Each row is followed by the grade that its hidden value falls in (each part has its own value, ranges and names)
[ -42  240   93  221  106  -99  117  -27 -247  124   69 -180   77   21
  -45  144 -106 -130  -52   13  152   20   -6 -287 -154  -10   26  128
   37  -14    6 -204   38   88   45  154  -67  -77  -44 -131 -144   94
   54 -333   25  -88  -10    6  173  162]
[93]
[ -22  -68 -136  -97 -223 -162 -129   46  152 -164  -37  292   24   64
  -82   38   -1   99  158    3   28  -49  -24   85  -56  127   13 -117
  232   -9 -217  118  279   83   91 -204  177  156  -55 -318   98  -18
    2   93 -155  112  -58  -11   11  -22]
[89]
[  59    0  -93   35  -48   60 -100  -59  -92  -78   10  208  155   63
    9  106  249   83  207   13  120 -159   58  118  -67  120  -65  -42
  260   33 -123 -112    3  153   16   62  -31  -43   40 -443 -164 -159
  115  -56 -160   79 -253  -32 -111  137]
[93]
[  33   -2   13   95  -73  -36  -84  -24   -7  -81   66   92  112   87
   22  -60  108   61   16   15   93 -267  -29   59 -183   96   75   59
  174   47 -100  -61   90   72    3  -25  106  -39 -112 -243  -46 -134
    3  -34 -191   71 -170 -101 -164  -25]
[92]
[  18 -125   34  -32 -122   13 -217 -115   73  -77 -117   -2  149    6
   98  -78   55   69  164   86  149 -160  -41  142  -78  103  -55   23
  241  -50 -125  -24  131  152  121  -47   43  113  -63 -342   76  -33
  -75   44 -100  118  -70  -89  -10 -101]
[88]
[-164  128  -31 -220 -105 -361   -3  115  179   69  261  -84   69   70
 -202  118 -192 -112   43  -24  261  137 -128 -431 -136  247  354  -85
 -137   80  -43  -23  189   15   51 -183  111  -61  110  -25  251  219
  -34 -203   29  -17  214   75  159  264]
[92]
[  73  219  150  149  249  -71  185  -26 -151  -83   50   -1  -66   96
   48   12  -51  -99  -49  113  208 -162   -3 -222 -199    1  -29   94
  233   98   99   -1   98  133   24   95  -65 -303    7 -308 -172 -146
  -66 -153   24   31 -249  -78   48  -32]
[93]
[ -80  187  -29   68  -82  -97  -26   21 -108   54   80   60   87  -41
  -27  104    6 -101   40  -99   28  229  -15  -86   93  115   35   34
   29  142  -74 -151 -128  -71   56   27   44   11   55 -155   82  136
   31  -73 -116 -135   28  140  216  109]
[87]
[ -85  257  110    5  288   95  101   -1 -220  239   69 -453  117  -68
   76   36 -103 -221  -26  148  330   34  -53 -337  -46    5  145  166
  -46   33  116 -216 -117   80  -36  212 -179 -217   50  -57   17  218
 -149 -368   67 -201   26   64  120  117]
[88]
[  65  295  181  111  206  -13   36 -209 -231  160  109 -196  -93  139
   -9  -37 -187 -142 -148  258  281  -98  -52 -469 -125   54   -3  149
  271  -65   14  -81  251  125  -51  112    8 -278  -85 -215 -110  -40
 -105 -373   79 -172  -66   -2  110 -125]
[86]
[ -42   79  109 -140 -112  -85 -399 -278   41  212  231 -217  267   65
   21 -164  234   93 -109    5  352 -124   99  273   36  101    8  -64
   96  183   -7 -152  -88  196   26    9  112   66  152 -393   37  117
 -193  -94 -101   46  -30  -36  -95 -200]
[86]
[-118  263  -86  -57   61  183  160  101  -43  130  111 -193  -56  -78
  -21 -147 -248  -70 -247   19   60   30 -110  -11    5 -116   75   58
  -62  -11   41  190   17 -155 -239 -100  152  -30 -150  153  226  190
 -171  -13   11 -296   58  105   32 -200]
[87]
[ 184   92   63  348  234 -200 -217   81 -294  265  -45 -173  111  -46
  -15   73  149 -107 -183  -12  -41  -17   -2 -289 -214  -97  208  245
  115   -9  -13 -259 -237   52  117  301  -15 -111  -86  -83   27   73
  -50 -207 -148 -140  -92   46   83  108]
[97]
[ -64  174   67  143  -49 -294  -58  238 -203  -11   38 -145   45    1
  -98  207  -45 -205 -126  -49   89  112  -61 -128 -179 -119  158   82
   52   46 -188 -251  108  109   95   77  159  191  -66 -105    8  249
  -55 -288 -192   17   68    0  201  213]
[91]
[ -41 -137  -89 -146   59  270   48 -131   80   99 -183  -88  135  -15
   92  -75  -83  114  241   35  171  -71   -4   77 -136  -43   -5  -17
   17 -214   74  150  127  161   40  -27 -146  -26  -49 -116   56  105
   43  -52  165   32   96  -35  -84   46]
[88]
[ -93  150  137   56  -41  162  166 -188 -177    6   15  -83  104  -29
   73   18  -38  -93   89  -60  268  -56  -17  -72 -151  -14  -49   75
   64   70  117 -264   72  143   81  133 -126  -92   -5 -220 -215   49
  153 -262   85   99    2  -19  138  170]
[91]
[  57  113  265  -79  132  231   31   76 -134  -47  178 -284   73  -19
  112  -52  161 -213   -7  121  229   -9 -154 -209 -168 -133  253   70
   73   92   35 -309  -50  105 -102  157  -13 -225  168   20  126   90
   91 -354  -85  100  182  -23   85  263]
[91]
[ -86  196 -116  -18  -65    3   63   -6   11   84  140   34   63   -2
  -90   -2  -92   27  -66 -114   65  112  -26   17  -16   79    8  -33
  -60   29   28  144  -62 -102  -69  -92   97  -45  -11  -67  121   70
   -7   54   48 -177   -1   92   79  -15]
[89]
[  95  -30   95  196  128  117   57  -91 -176  -22 -122  -30  106  -39
  116   56   98  -19  150   15   91 -184    8  -49 -205  -90  -84   93
  216  -41   54 -179   -9  193   67  177 -188  -90    4 -274 -167 -101
  168 -152   -8  143 -142  -81   52  157]
[86]
[  90  -85  -30  232  -12   87  -12 -274  -10  257 -180   23  122 -269
   -4 -172  -21  165  -22 -170  -59 -276   10 -151 -256  -81  -16  109
   91  -60  312  -65  -90   23  174  125 -194  -78 -154  -94  -11  -70
  222  116  195   79 -108   58  194  -66]
[88]
[ -25  101   -3  -56  -96  256   52 -144  -26  -38  113  134  -77    7
   90 -196  -11   13  -74  -47   49 -137  -41  219   53  -77 -119  -35
  219  130    6   52   92  -22 -230 -131  141  -21  -27 -155   36  -60
   47   39 -120  -16  -70   33  -71 -211]
[91]
[ 149  289  157  388  265   -9   78  -89 -259  157  180 -165  105  -21
   27   -3   55  -66 -113  176  -44  -72  -26 -438   -1  103    9  222
  179   46   16 -223 -224 -102  -28  223 -116 -298   -5  -90  -43 -112
   77 -227  -62 -228 -101   47  157  -36]
[92]
[ -17 -178   11  119 -281  109  -66 -123   -2 -130 -245  271  127  -92
   82 -110  109  106  189 -140   -2 -225   -8  149 -242  -23   56   87
  179   20  -16 -205  174  121  261   49   12  105 -233 -235 -114  -49
  201   27 -134  267  -65  -57   19   51]
[87]
[-100   37 -126  -68   31  164   99  108   28  -14 -127  -57  -54  -62
  101  -83 -219   -5  -20   -6  -51   90  -41  319  108 -198 -149  -19
   71  -72  -86  296   77  -34 -147 -183  107  216  -98  -24  223  212
 -161  126  -59 -138   64   35    5 -236]
[87]
[-231   42 -132 -207   72   -5  119  -57   95  215   28  -69  -45   52
   36 -158 -227   45  -88 -106  211 -150  107  256   -5 -187   50  -88
  -59  122  114  206  230  158 -153 -207   44   92  -43  -95    1  296
 -192  -99  -24  -16   20   10 -259 -221]
[88]
[   0  -36   54  -73  -62  -42 -186 -204  -22   20   72  -61  217  117
   41   47  150   37  179   56  345 -214   27   51 -125  164  -30  -27
  207   29  -78 -197  112  278   74   31  -46    0   84 -464 -148  -46
   13 -202  -64  164 -111 -108 -121  114]
[97]
[  17  214  -80  213  -89 -433  -35   76  -58   53   96  255   55    8
 -227  179   15   22  -46 -108 -120  202   58 -278  -28  135  102   -5
   92  118 -107  -82   -5  -62  250   15   97   11   -6 -207    3   93
   93  -57  -92  -64   -6  136  290   98]
[91]
[ 140  234  134  264  215  -21   35   15 -197  148  -27 -158   27  -98
  -17  -64  -16  -63 -206   80  -39   82  -36 -329 -148 -117  105  197
  100  -29  103  -74 -129  -48  156  226  -25 -204  -96    0   72   88
  -33 -123   70 -147   36   71  282  -68]
[91]
[ 164 -187 -202   69  -72 -101 -262  513   67 -162  -69  150   49   -2
  -80  165  141   -9  117   60 -401  231 -192  -35  -53  -51  277   -9
  128 -240 -487  126  -23 -144  -94 -136  301  231  -64  159  550   79
   80   97 -408 -117  200   53   37  233]
[86]
[ -42  -74 -128 -131   66  -25  -51  275  196   42  -20 -165  102 -104
   27 -106  -65   14  -51  -65  -14   23 -118  144 -102  -85  223    2
 -134  -19    5  255 -134  -79  -62 -157  111   75  -25  123  445  211
 -201  193  -66  -76   97   16  -63  -41]
[97]
[  48  -34  148  206   37  183  105 -153 -189  -42  -98  -10   41  -91
  154   -4   26  -84  152   10   73 -259  -52 -137 -168  -88  -78  124
  264   20   56 -306   86  157   -2  139 -175  -66  -36 -214 -165 -120
  254 -204  -66  174 -106  -54  103  139]
[86]
[ 100  252  126  261  247  302   -2  112 -241   91  -41 -381  228 -215
  136 -130  101  -92  -71  323  -30   34 -128 -288   44   57  153  340
   69  -72  -38 -206 -367 -203   65  327  -93 -225 -165   82  202   64
 -151 -107  -95 -353   -9   81  203 -114]
[89]
[-120  251  -72  -81  175  -57   22  -81  -92  403  189 -273  -18    6
  -33  -59 -218 -118 -252  -91  233   35   -2 -117   15  -43   81   39
  -94  105  160   63  -76   -4 -207  -39   29 -103   28  -16  110  248
 -208 -161   69 -290    9  135  -35 -104]
[97]
[ -88  204   61   21  205 -102  175  -28    6  346  220 -282    1    9
  -63 -103 -234  -62 -242  -99   87   85  -13 -281 -122 -141  227   41
 -221   56  226   73  -30  -33 -104  -40   -8 -170   50  220  173  286
  -11 -231  147 -157  260   80   68    0]
[92]
[ -26  -67  -44   48 -188 -120  -79  -35  138 -102  -24  147  115  -46
    3  -78   -9   91   72  -85   45 -210  -63   77 -146  154   18   19
  126   69  -29   31   67    4  109 -126   82   67 -110 -244   85  -98
   -5  182  -95  111 -153  -49   12  -76]
[92]
[ -70 -226 -166  -69 -249    3 -265   73   58  -11 -129   82  239  -19
   27   40  139   63  222 -119   64  -96  -50  226 -138   84  172   18
   35  -53 -211 -129   46  101   87  -51   99  237 -128 -177  110  103
   27    4 -250   85    4  -27 -167  190]
[97]
[ 110  235  111  310  394  -66  332  113 -176   11   18  -69   15   -8
   21   88  -31  -35  -18  123 -113   75   62 -294  -58 -151  -15   99
  107   17   68    0  -93   13   94  161 -193 -222   67  -60  -85   62
   99 -211   43  -50   20    4  188   54]
[87]
[ -48  106 -145  -97  -53  431  -72 -161  -81  170  -26  -20    1  -35
  101 -275  -25   90 -156  -17   66  -89    3  397   95 -139 -117   30
  126  -38    0  175   -1  -48 -237  -59  163   49 -194  -85   86   83
 -146   89  -68 -244  -65   80 -190 -370]
[91]
[ 174  166   79  333   34 -135 -178    7 -276  188  -17 -142   77 -122
 -116   83   73  -67 -243  -57  -68   61  -45 -242 -224 -151   38  152
  156  -89   -9 -212 -133   19  130  243   61   23  -96  -86   38   60
   78 -130   -2  -82  -10   68  337   80]
[91]
[-157  143 -159  -28  201  184  293   59   -7  200   24 -166   57 -183
   71  -63 -138   52  -43  -88  -64   37  102  264  209 -275 -136  -75
  -86   98  136  164 -166  -40 -187  -85 -143  125   87   29   86  320
  -18    8   24 -131   72  116    5 -150]
[87]
[-108  -72   51  -55 -133  313   21 -232  -56   15 -125  -14  215 -108
  160  -86  104   38  282  -21  208 -147   25  119  -42    4  -12   41
  103   50   54 -304   65  179  133  110 -177   30  -23 -251 -146   91
  178 -181  -31  177   41   -9   11  115]
[87]
[-166   80 -220 -177   68  344  102   46   15  249  -18 -204  119 -174
   33 -224  -33  130 -145  -67   98 -167   69  386    9 -290   79  -33
 -121   21  137  145  -56   21 -169  -38    1  114 -128   57   73  324
 -143    0   -8 -116   20   72 -224 -208]
[91]
[  41  201  174  103  190  -58   74 -149 -128   82   90  -92   44   93
   14  -48    6  -32  -39  150  239 -134   49 -282 -152   28   73   90
  170   76   90 -131  116  167  105  142  -84 -267   10 -259 -170   -7
  -26 -299   38   24  -70  -42   44  -33]
[93]
[  84   85   20  306  287  -25  -20   99 -239  255  -74 -356  220 -135
   44  112   38  -60  -16   94  -73   32    0 -223  -48 -104   64  205
   27 -118  -42 -205 -264   18   72  252 -182   13  -38   -2   56  193
    2 -234  -58 -179   50   40  130  119]
[97]
[ -53  118  -87   27   63  -82  -41   98   13  198  168 -145  116   56
  -56  -16  -44   27 -124  -43  -28  121   -2   31   13  -25  139    8
 -115  -18  -84  116 -102  -75 -122  -85  130   41   -1   79  226  217
  -77  -76  -95 -221  153   54  -69  -29]
[92]
[  26  176  107  136  299 -410  133   27  -79  168   38 -158 -180   26
  -46   72 -332 -189 -161   73   81  -19  -30 -488 -105 -102   37   71
  184   71   71   16  215  119   31  -39  -46  -80   34 -127   43  156
 -121 -246   48  -30   10   36  226  -65]
[97]
[  39  151 -166  194  190 -215  -15  313 -116  209   58 -137   93   18
 -185  133  -11   26 -217  -32 -113   75   27 -108 -196 -165  237   58
 -102 -133  -99  122  -88  -24  -35   56  114   35 -118  101  126  211
  -78 -129  -92 -223   29   39  -33   97]
[86]
[-291  218   37  -99   64  139  199 -224 -163  213  143 -164  124   -8
  127  -84   10  -43  -35 -146  408 -218  205  315   60 -154  -58  -28
  -42  363  215 -267   14  255  -91   70 -157    7   95 -314 -375  265
  -54 -340  -62   89 -112    3 -204  -48]
[87]
[ -36  -62  170  160 -174  101  -20  -26   11 -242  -51   17  136 -119
  207 -162   92  -11   81  -17   -6 -244  -84  252  -47   -8  -69  110
  199  166  -73 -199  -13   14   48  -25   50  140  -85 -200   50  -83
   41   93 -263  199 -101 -111   55 -125]
[93]
[  41  122  117  124   53 -123 -124 -135 -147   90   55  -54  107   56
   26   63   74  -67   49   63  151   29   26 -175  -20  106   -7   73
  191   66  -57 -211  -18  122  103  121  -36  -82   72 -312  -52   19
    3 -212  -76  -26  -44   15  131   48]
[86]
[  51   49  -21  105 -127  -17  -60  -18   25 -150   40  227  100  -44
   25  -70  176  119   20  -39  -76 -111   28  239   34   38 -110  -30
  247  155  -91  -10  -58  -19   65  -52   96   72   -5 -314   10  -95
   44  164 -193   91 -164   -8   35 -149]
[91]
[ -52  -66 -102  -53    7  320  -10  -78   -7  113   11   74   71  -54
  182 -185  101   36   84 -109  -16 -114    2  257   94  -62   46   25
   45  125   35  -19 -145  -39 -221  -54   -8  -42    3  -36  120   41
   62   33 -203  -80  -27   72 -230  -67]
[92]
[   4 -106 -153 -100 -180  -48  -34  249  246 -265  -22  111  170 -172
  -77   60   57   94  220   23  -24 -103 -158   15 -124  154   84 -105
   99  -40 -126  113    7  -52   72 -168   51  119   14 -159  304  -73
   61  267  -79  144  -76  -13  154  136]
[93]
[ 109   75   58  200  -48 -325 -243  196  -99    2   25  -45   91  -19
 -118  172   65 -119  -63  -14  -65  202 -112 -271 -165   46  180   90
  102  -49 -197 -142  -72  -16  149   80  163   64   -6  -84  243   78
    4  -75 -151  -58   71   44  308  196]
[93]
[ -93   87   31   23  -89  174  179   10  -64  -78 -185 -144   61 -194
   22   74 -304 -157  235  145  125   96 -236 -448 -108  144   31  152
   80 -201  -37 -129  185  -50  157   49 -116  -15 -177  -19  136   89
   92 -129  151  -78  133   76  434  182]
[87]
